What each symbol does to the elements:
at | pu gu
cc | dr qp
mg | lg mr
bm | lq nh
tm | bm cl
nb | tl sg
tp | nb bt
fp | pc ct
br | qt tg
jt | fg zt
lq | pq mj
qd | ct pc
cm | zh qj
zh | dd gs
hl | qp dr
sg | bt nb
cl | cm tm
tl | dz ff
zg | tg qt
fg | sj jl
qp | cj cc
qj | tm cm
lg | gs dd
nc | jt pf
pc | nf qd
ct | hl fp
tg | sl br
jl | zt fg
mr | tr mg
zb | br sl
sl | tp zb
nh | cl bm
bt | zb tp
gs | qj zh
dr | fp hl
zs | cc cj
zt | pf jt
nf | nc rz
dz | mj pq
dd | mr lg
jm | jl sj
sj | cf jm
pq | ff dz
pf | rz nc
mj | nh lq
qt | zs zg
cj | zg zs
ff | sg tl
tr | jm cf
cf | mg tr
rz | qd nf

Here are some elements, each with a row of numbers. One shown again gets a slightly different row.
bm
642 425 164 -560 959 -168 -630 -209 55 51 -225 -141 -456 -850 530 -660 460 31 545 802 179 867 290 -26 -27 -197 360 -99 485 -283 239 265 136 567 -82 355 -131 894
dz
-681 -418 -175 362 -988 -69 719 389 477 -50 403 -14 361 589 -565 508 -857 -124 -457 -660 -186 -822 -413 28 -467 421 -606 61 -238 100 -92 -267 47 -736 -11 -240 353 -38
bt
-57 -350 -170 -953 305 -372 -396 -393 -457 -168 7 -112 -186 -121 -143 -554 -378 261 951 363 550 -70 150 -765 292 -40 330 417 104 589 -27 225 -558 -213 385 -39 -774 -201
tm
717 509 411 -208 771 304 -291 33 -169 -102 -84 64 -578 -360 403 -39 595 372 210 656 87 623 436 -145 123 -84 411 62 147 -597 116 -229 156 706 145 791 -173 679
ff
316 -314 295 -911 898 -350 -551 -676 -579 -186 -20 3 -661 -462 355 -828 182 338 565 418 529 199 416 -314 540 -207 647 236 139 182 -83 197 -404 144 54 384 -674 -381
jm
659 462 112 476 738 580 -263 391 124 338 -42 -361 -173 -172 565 -43 761 348 -572 43 -221 878 263 548 -43 -96 219 -362 658 -671 -129 42 377 792 -167 769 354 776
zt
1012 548 365 -2 556 308 -686 390 198 32 28 -295 -783 41 513 -217 873 219 179 299 -35 458 199 85 64 -362 717 91 471 -324 143 53 -27 834 247 544 -278 466
cm
-7 317 -166 886 -347 619 795 484 221 230 -283 -157 182 581 18 577 -14 -169 -765 -567 -814 207 -181 813 -437 113 -120 -429 68 -404 191 73 -15 -21 331 -149 630 267
sl
-194 -687 -47 -594 -411 -623 173 -492 146 -307 172 198 315 243 -619 -233 -662 -183 749 79 577 -704 -496 -618 108 174 -537 103 -547 887 52 262 -346 -976 -3 -459 -281 -826
rz
637 416 529 -1081 938 229 -520 -91 9 197 -123 39 -670 -379 658 -743 467 166 762 652 297 535 527 -122 190 -155 492 -185 480 -170 131 53 -16 656 -141 484 -530 591
tg
-709 -400 189 -461 -299 -631 -314 -659 -490 -386 423 -16 278 -68 -308 -421 -1031 -491 609 -146 339 -340 32 -507 146 271 -127 187 -50 805 250 27 -223 -668 -155 -342 -429 -807
nb
-658 -365 -282 163 -695 -188 264 -472 189 -141 583 607 456 -2 -671 39 -755 -257 83 -273 -136 -735 -37 -151 182 438 -373 35 -285 421 -431 -207 -101 -993 -55 -654 -59 -829
jl
768 596 154 14 383 238 -613 99 -222 460 -21 -388 -306 -547 386 -532 1261 247 -160 276 -309 537 354 320 -43 -437 463 6 118 64 291 -89 141 928 -92 653 281 580
bm
559 395 534 -262 628 32 -627 -245 -33 -130 -184 -131 -399 -652 437 -491 841 9 736 559 330 971 311 -98 227 -485 468 -224 262 -99 93 -98 124 642 -23 826 -78 752
ff
230 -379 297 -1075 1308 -223 -630 -658 -497 -343 -163 118 -443 -402 516 -796 -404 278 520 497 303 269 291 -378 261 -317 585 -67 268 101 -51 -74 -444 -21 218 538 -639 -156
tl
-1185 -280 -591 162 -784 -46 498 374 -45 -167 225 56 613 735 -722 662 -744 -398 -168 -335 -334 -461 -266 -161 -176 538 -350 -92 -225 404 -89 -20 -85 -606 -292 -356 209 -566
gs
807 687 418 69 215 574 -406 594 225 76 -331 -352 -28 -252 508 -7 1000 -108 -200 -212 -74 273 137 510 4 -56 564 -388 528 -619 261 -106 246 800 -222 558 142 806
fp
-798 -307 -343 172 -1049 48 749 -241 -35 -147 142 483 789 633 -654 399 -714 -18 -328 -272 -201 -585 -200 0 68 303 -637 403 -454 539 -44 -16 200 -722 -74 -447 65 -261
mj
-850 64 -142 608 -672 -35 793 77 85 -100 -200 103 672 541 -511 620 -497 -326 -1080 -494 -76 -502 -242 346 125 561 -753 -124 -383 -59 -91 87 162 -255 -61 -411 308 -474
qd
802 -76 367 -861 720 -316 -787 -271 -36 189 249 158 -844 -511 318 -472 216 319 1002 684 794 146 366 -230 257 -299 661 -62 375 472 37 -34 -93 153 130 480 -429 427
pq
703 -307 212 -720 679 -527 -623 -270 -234 -197 46 111 -764 -461 359 -906 485 431 325 656 907 288 94 -596 -65 -235 474 28 64 387 30 75 6 306 171 465 -444 607
sj
57 284 -360 940 -243 788 57 605 262 383 43 63 544 158 -240 680 616 -375 -330 -422 -594 -179 -409 614 -592 173 -198 -668 -72 -976 93 -90 500 451 -403 401 788 643

The symbols that take the first to the second take the third to the fourth. What is the fourth?
Answers are names.
18 465 -207 617 -2 782 361 1041 191 628 -165 -56 32 -175 241 348 549 185 -730 -40 -363 125 14 730 -276 171 -81 -35 75 -777 153 17 295 780 354 159 607 677
: 419 625 271 619 199 515 -523 366 222 216 -512 171 -290 -203 515 270 828 236 -711 63 -337 583 136 281 -314 -268 156 -33 115 -862 382 320 -62 591 161 238 480 688
:: -66 -297 43 -949 135 -540 -73 -722 134 -168 -67 450 -81 -17 -164 -521 -740 308 570 199 560 -433 478 -298 318 -117 287 127 11 643 48 61 -480 -573 -92 -190 -702 -194
: sl

874 399 380 40 590 589 -597 170 73 206 -203 -399 -671 -295 350 -104 929 483 187 338 2 617 271 -7 169 -565 665 180 175 -455 258 123 -323 808 457 661 -117 456
: 476 -292 323 -806 928 -322 -624 -525 -219 -42 61 -52 -602 -254 381 -811 -40 -71 616 306 458 574 181 -1002 488 -548 457 76 -141 301 46 176 -209 335 342 522 -242 226
:: 836 -204 241 -583 723 -38 -645 -66 -289 254 -163 -38 -553 -294 594 -879 306 -65 648 476 317 482 170 -399 11 -274 630 119 29 186 119 -231 -261 697 182 534 -142 541
: bt

855 459 381 -210 987 547 -415 -137 -269 -177 -81 -116 -546 -430 790 -147 593 619 312 518 89 699 321 74 157 -293 523 -44 375 -594 13 -128 23 864 -4 367 -227 525
: -152 171 -161 1292 -706 126 588 841 505 256 194 -320 295 254 -177 808 103 -68 -902 -502 -644 -178 -338 660 -326 44 -568 -186 239 -105 460 -107 495 -31 -187 -390 529 32
:: -634 -274 -423 255 -693 -80 830 242 365 -155 373 68 519 524 -717 633 -607 -158 -516 -701 -234 -738 -321 -6 -155 582 -598 209 -308 174 -164 -228 98 -540 -165 -273 261 -391
: pq

178 -428 420 -743 318 -636 -529 -779 -322 -185 -474 -123 -95 -162 549 -757 -189 159 729 460 632 -252 203 -768 33 -290 332 134 255 167 -409 44 -259 -291 65 201 -752 -188
: -150 -538 -191 -580 -672 -559 143 -599 28 -352 287 73 40 425 -199 -145 -609 -438 687 -98 281 -651 -146 -545 214 300 -518 256 -319 838 -21 76 15 -1054 22 -638 -277 -858
:: 784 379 -14 -199 512 419 -318 472 -49 302 -185 -247 -927 -30 301 -110 812 247 136 578 -148 1039 51 267 -202 -567 225 -203 393 -295 275 276 -55 1096 207 510 102 579
: ff

-41 365 42 927 -222 503 278 583 122 295 -34 -116 53 104 -411 455 743 -17 -650 -557 -656 -17 -365 679 -545 228 -306 -92 -178 -711 35 103 400 570 -559 135 874 269
: 771 422 -34 384 739 613 -314 201 66 223 40 -196 -136 -439 622 -480 827 107 -421 45 -133 805 -98 378 -277 -175 439 -162 628 -539 -68 68 285 809 -110 539 388 832
:: -584 -181 -340 762 -595 -414 726 -68 194 136 182 -237 550 610 -617 670 -433 52 -709 -711 -97 -725 -425 345 47 641 -408 -225 -290 -161 -47 248 203 -715 204 -524 -86 -349
: qd

46 -250 134 -1254 86 -575 -216 -861 -302 -387 169 245 -181 -121 -70 -534 -837 -108 1154 50 563 -223 114 -560 535 -95 86 184 -29 464 -274 376 -436 -390 -36 -279 -950 -205
: -423 -432 -250 -641 -428 -396 117 -462 -101 -192 397 355 589 166 -380 -159 -828 -280 587 -98 533 -620 -304 -532 0 104 -439 350 -333 782 -237 184 -360 -1089 -73 -468 -562 -534
:: -389 -641 -126 -1037 -83 -507 -127 -1011 -278 -311 170 207 -5 54 -230 -625 -615 60 739 233 516 -570 53 -644 367 -155 -231 -62 -53 740 298 -154 -120 -457 -51 -265 -648 -506
: tg

-685 -618 -297 -128 -598 -321 232 -407 -162 -286 196 276 228 472 -531 159 -824 -32 292 -95 -127 -702 -345 -219 -65 79 -336 371 -515 345 78 33 -226 -1021 231 -495 -349 -934
: -690 -380 -115 186 -628 -510 340 -393 119 -424 297 435 542 593 -440 14 -610 -483 -11 -188 -176 -562 -121 -142 -59 432 -176 74 -185 96 -533 -285 24 -835 -132 -848 187 -595
:: 146 -372 -16 -808 405 -391 -804 -427 -265 194 -22 66 -422 -293 292 -613 -29 -138 1116 526 579 1 760 -647 356 160 275 452 82 577 -189 354 -340 39 -77 363 -610 -467
: bt

-470 -578 128 -502 -287 -729 63 -754 -379 -253 279 64 203 107 -300 -378 -973 -241 723 -106 544 -567 220 -620 201 352 -190 120 128 631 -9 -82 -164 -557 5 -308 -363 -599
: -1113 -487 -495 -51 -571 -242 610 -186 174 -78 339 -39 580 357 -750 406 -837 6 -262 -475 175 -652 -79 -431 9 640 -500 -162 -236 421 -465 17 -209 -626 -321 -618 147 -390
:: -544 -572 148 -697 36 -549 -255 -795 -244 -284 386 165 163 238 -368 -643 -538 -7 864 54 677 -687 -134 -440 583 194 -136 -240 -324 843 -90 -222 -442 -667 -58 -369 -622 -735
: tl

49 420 96 865 -56 703 568 282 70 216 -29 -5 43 207 -41 581 579 -96 -614 -166 -780 461 -134 627 -287 516 -162 -451 151 -797 233 232 653 763 -156 297 737 379
: 529 561 131 973 100 438 31 550 507 393 14 -239 42 284 179 179 1013 40 -935 -68 -6 480 -2 362 -223 -367 21 -106 230 -600 -105 56 96 348 -86 71 568 864
:: -259 447 -463 1054 -826 507 517 506 267 129 6 -71 329 163 -408 825 229 101 -958 -338 -883 -369 -509 764 -275 110 -365 -297 14 -405 216 -92 179 20 148 14 635 220
: jl

-461 -5 -221 513 -1038 -118 583 126 82 79 65 -93 194 646 -626 784 -699 -119 -478 -741 -297 -702 -347 319 -27 269 -420 -348 -231 -227 -53 74 -164 -753 -27 -113 359 -587
: -760 119 -224 890 -645 82 556 121 6 316 511 92 751 352 -207 399 -374 -395 -788 -544 -418 -221 -503 609 -204 232 -578 -34 -133 -232 -3 -138 322 -393 -13 -531 305 -590
:: -668 -597 -23 -28 -655 -396 534 -197 -221 -247 230 393 104 281 -282 253 -1013 -73 176 -102 185 -808 -286 -567 153 270 -504 358 -380 365 -156 -10 -86 -1070 221 -460 -335 -786
: nb

-438 -316 -45 -856 234 -598 -133 -725 -349 -318 341 112 -183 -230 -218 -300 -843 30 674 192 480 -86 166 -475 181 -17 61 88 -321 551 -286 114 -312 -724 -362 -442 -869 -765
: 829 385 254 -304 863 175 -614 149 -200 -107 -241 -83 -396 -499 325 -156 563 551 372 608 -56 624 361 159 294 -227 676 -244 347 -605 63 -251 136 907 -37 686 -227 664
:: -439 -717 -97 -436 -455 -553 121 -328 -68 -162 209 133 265 270 -425 -236 -492 -504 354 -431 181 -434 -262 -350 255 108 -324 385 -482 668 -283 274 -421 -1075 -371 -579 -312 -884
: gs

-242 -594 -359 -436 -436 -463 277 -321 103 -271 227 161 484 261 -279 -141 -698 -220 522 -102 664 -587 -389 -395 28 74 -283 87 -253 786 74 192 -234 -1060 -205 -541 -95 -933
: -627 -697 -126 -125 -394 -368 98 -308 -19 -317 251 399 458 347 -572 -96 -887 32 300 82 3 -764 -374 128 -201 146 -460 209 -111 347 -14 190 -64 -1122 -2 -594 -397 -1015
:: 699 615 202 179 499 587 -50 515 234 497 -441 -88 -395 -386 322 -254 1234 291 -69 320 -125 516 43 393 154 -364 348 -205 98 -99 382 -115 94 975 -199 674 363 576
: zt

914 307 116 252 856 581 -432 286 219 500 -392 -129 133 -488 364 -325 758 392 -516 149 -37 680 286 460 -44 -243 333 -229 503 -510 21 106 76 827 64 435 335 803
: -124 549 99 1157 -61 622 317 545 3 156 -56 -179 424 -18 71 305 492 -109 -579 -487 -519 60 -382 332 -664 -59 -407 -176 -56 -591 67 184 343 631 -159 178 745 573
:: 706 718 48 -283 755 181 -466 414 -42 252 -274 -272 -718 -186 529 -24 1000 398 125 617 -328 665 -10 244 -12 -546 410 -434 379 -161 107 -57 34 1010 142 547 -80 753
: cm

99 578 142 1005 -120 505 238 547 188 376 11 21 285 230 -95 514 741 -82 -711 -422 -479 83 -263 777 -462 247 -273 -290 87 -475 -47 30 583 552 -159 160 767 510
: 645 554 437 461 758 666 -306 208 155 443 -52 -205 -231 -406 662 -350 916 204 -491 66 -286 744 250 591 -13 -117 448 -103 450 -710 44 115 256 860 233 469 424 636
:: 172 405 -65 990 -531 811 311 674 72 157 -80 -232 216 138 -141 696 691 100 -600 -262 -677 19 -160 613 -813 146 -409 -374 31 -641 68 -192 499 671 -435 10 869 327
: jm

781 13 0 -735 609 -130 -609 -373 -284 3 146 2 -618 -408 126 -622 72 134 709 592 837 492 525 -516 246 -416 559 268 442 66 79 127 -145 0 77 396 -226 449
: -514 -315 104 -692 -202 -807 -214 -1050 10 -611 77 156 -216 -55 -231 -407 -731 67 951 75 401 -343 57 -640 440 118 143 50 -155 489 0 117 -365 -817 -24 -327 -1083 -679
:: 551 513 -38 812 -189 311 240 655 -80 -40 -54 -292 -156 342 -41 574 557 141 -833 -477 -752 134 -287 650 -182 87 -276 -522 -32 -541 -58 -284 374 432 -401 -3 700 292
: jl

356 557 274 873 274 378 -388 329 67 147 -286 -64 -210 73 669 240 918 102 -649 116 -376 425 -67 360 -332 -63 25 -310 -34 -713 400 -100 312 827 223 391 199 756
: -724 -226 -287 718 -687 163 467 383 -22 235 112 143 429 410 -372 652 -154 -277 -834 -636 -493 -220 -305 399 -281 261 -811 -215 -157 -184 260 -141 263 -70 69 -735 235 -731
:: 743 361 13 76 817 210 -304 291 -56 460 -179 39 -541 -289 545 -373 1201 310 -108 214 -226 687 31 139 115 -624 422 -1 180 -115 267 -22 -236 872 -79 765 338 663
: fp

878 84 469 -659 802 231 -410 -228 -18 220 -151 -49 -948 -310 611 -540 60 106 681 227 251 480 536 -508 168 -516 621 14 137 12 142 -276 -349 613 123 403 -140 350
: 45 -444 22 -952 129 -543 -186 -799 -86 -118 147 266 -165 -217 -153 -534 -996 186 649 165 808 -304 187 -404 7 -245 180 241 -13 537 -163 204 -366 -595 -235 -155 -723 -525
:: -150 427 -112 1134 -377 303 441 524 425 7 87 -165 392 228 -206 629 293 -136 -714 -888 -1016 59 -185 435 -290 313 -449 -334 92 -513 9 -340 141 552 202 208 544 142
: gs

760 222 378 -225 481 615 -617 88 -24 35 -242 -485 -658 -23 450 109 591 451 15 445 -82 584 318 419 152 -459 729 16 296 -399 171 -30 -22 834 507 376 -273 483
: -376 -284 -102 -952 599 -595 -648 -339 -316 -340 -44 -31 -496 -381 43 -726 -237 17 668 457 779 -418 269 -586 243 27 301 48 83 760 37 143 -82 -212 73 68 -661 -453
:: 44 617 -309 917 -325 445 251 449 140 446 -166 -170 334 262 -276 740 836 40 -818 -803 -446 113 -272 554 -259 276 -318 -262 85 -657 -94 15 327 741 -193 192 646 432
: tm

643 -193 324 -655 530 -565 -802 -377 42 -247 -254 60 -478 -349 182 -962 483 143 597 571 605 381 168 -628 101 -354 704 61 -13 40 -186 250 -212 379 134 388 -379 457
: -10 -358 263 -1030 919 -220 -651 -539 -336 -158 -150 95 -154 -408 304 -746 -80 35 459 576 324 507 451 -341 570 -441 707 114 81 503 -326 292 -45 -18 230 149 -592 -142
:: -813 -290 -289 424 -531 -307 305 -400 214 -336 184 29 413 303 -546 206 -786 -182 -160 -291 -81 -673 -212 -186 195 304 -382 108 -211 390 -462 -537 -150 -1057 -267 -719 -40 -754
: tl

-322 -109 -209 1002 -666 71 315 556 113 235 142 -180 576 416 -371 665 85 -213 -694 -455 -556 18 -248 468 -401 345 -745 -75 18 -286 395 -145 410 -141 251 -198 497 72
: -30 303 -211 632 -604 549 522 491 239 94 -252 -12 198 600 4 823 -14 20 -920 -822 -848 58 -318 775 -710 20 -439 -385 192 -581 326 127 211 32 397 -232 635 179
:: 525 78 179 -685 502 -482 -737 -364 -43 -197 35 -101 -542 -464 269 -853 349 560 609 366 553 234 137 -656 197 -435 701 -41 -7 264 -203 223 -374 167 -141 317 -591 565
: ff

-909 -643 -245 -47 -379 -272 577 -161 32 -289 203 176 574 265 -721 69 -940 -380 -32 -389 188 -786 -210 -203 24 420 -595 -174 -29 553 -160 224 81 -763 -300 -524 279 -645
: 314 -255 185 -750 640 -278 -574 -608 -306 -200 -178 151 -483 -435 286 -827 45 91 506 606 504 612 75 -488 469 -512 652 274 -130 289 17 -56 -168 279 203 169 -475 240
:: -1014 -78 -412 353 -677 4 466 -185 -339 50 154 235 590 598 -391 614 -537 -513 -75 -546 -321 -326 -107 -206 -124 211 -357 -16 -232 526 -155 -189 -144 -603 -404 -507 116 -585
: pq

98 -332 -18 -1236 -99 -350 -216 -856 -301 -144 173 194 -230 -313 -101 -650 -887 42 868 -65 599 -307 339 -258 275 -141 67 446 -46 427 64 285 -431 -652 -217 67 -862 -458
: -248 -665 -3 -816 24 -848 -245 -616 -398 -262 255 404 326 63 -310 -509 -466 -3 867 379 587 -426 -7 -486 336 111 -223 190 -118 511 -112 -247 -318 -578 -380 -517 -668 -393
:: 345 355 467 -815 791 19 -443 -20 -152 63 -385 -68 -672 -257 497 -562 363 49 828 811 120 576 493 -260 75 -426 609 -90 300 -370 101 -128 -46 493 148 402 -378 647
: qd

-157 657 -187 885 -56 511 326 581 -76 282 -65 -118 419 134 -31 299 584 -211 -736 -343 -843 -1 -254 468 -595 294 -465 -318 -68 -826 134 -150 591 509 -222 107 627 270
: 279 659 -169 769 28 739 295 933 264 460 -384 -230 58 -214 343 377 423 -236 -737 -203 -549 306 -20 581 -317 54 87 -46 -162 -700 263 143 288 590 377 322 815 775
:: -522 -280 6 -705 53 -429 -144 -863 -255 -334 174 371 -116 -162 -305 -269 -681 160 813 97 424 -450 297 -628 293 50 70 183 -322 578 -66 137 -474 -714 -315 -473 -912 -439
: tg

375 -202 377 -852 772 -131 -634 -442 -391 -422 -168 125 -585 -386 440 -773 -243 154 698 506 810 512 -62 -534 462 -427 648 455 28 -43 128 162 -417 -41 204 492 -628 136
: 130 -465 79 -703 725 -516 -581 -533 -295 -349 9 110 -328 -177 427 -767 -213 -160 920 734 665 -28 504 -509 184 -177 543 172 11 205 -157 -10 -199 -411 -220 345 -700 -366
:: 779 440 317 -166 838 534 -367 163 -244 -22 -106 -317 -728 -276 478 201 572 235 173 446 -43 589 370 84 290 -273 389 -29 210 -645 53 -144 258 1019 141 546 -150 680
: bm

557 -221 248 -893 717 -436 -850 -62 -66 -44 -142 59 -497 -607 387 -842 199 237 458 397 497 448 355 -675 188 -376 365 95 160 219 -290 -9 -317 253 1 284 -554 362
: 57 772 -82 1089 -575 622 496 380 206 -114 -37 -138 407 293 50 836 257 -66 -882 -594 -932 313 -388 388 -322 142 -367 -335 -128 -551 -149 23 3 368 188 -99 626 9
:: -775 -149 -498 822 -704 -117 593 -4 178 4 272 102 425 799 -459 654 -240 -168 -675 -805 -62 -781 -384 448 -203 465 -552 58 -201 -134 -41 36 92 -379 -100 -621 279 -482
: ff

337 365 415 649 207 378 -175 160 102 416 -153 -157 -26 -292 792 221 930 200 -451 -38 -434 625 117 633 70 -427 314 -280 85 -539 253 -338 249 1106 -184 387 238 704
: 419 477 54 755 180 518 114 627 -54 556 -119 82 -256 -127 20 436 781 -94 -539 -150 -596 247 116 394 -393 -56 208 -219 119 -742 -33 -42 82 659 -139 341 785 508
:: -12 399 146 1113 -418 610 698 415 389 71 -333 20 278 218 -104 786 154 68 -644 -1039 -989 19 -157 628 -418 136 -527 -267 -98 -629 -56 -325 208 321 95 -243 616 266
: zt

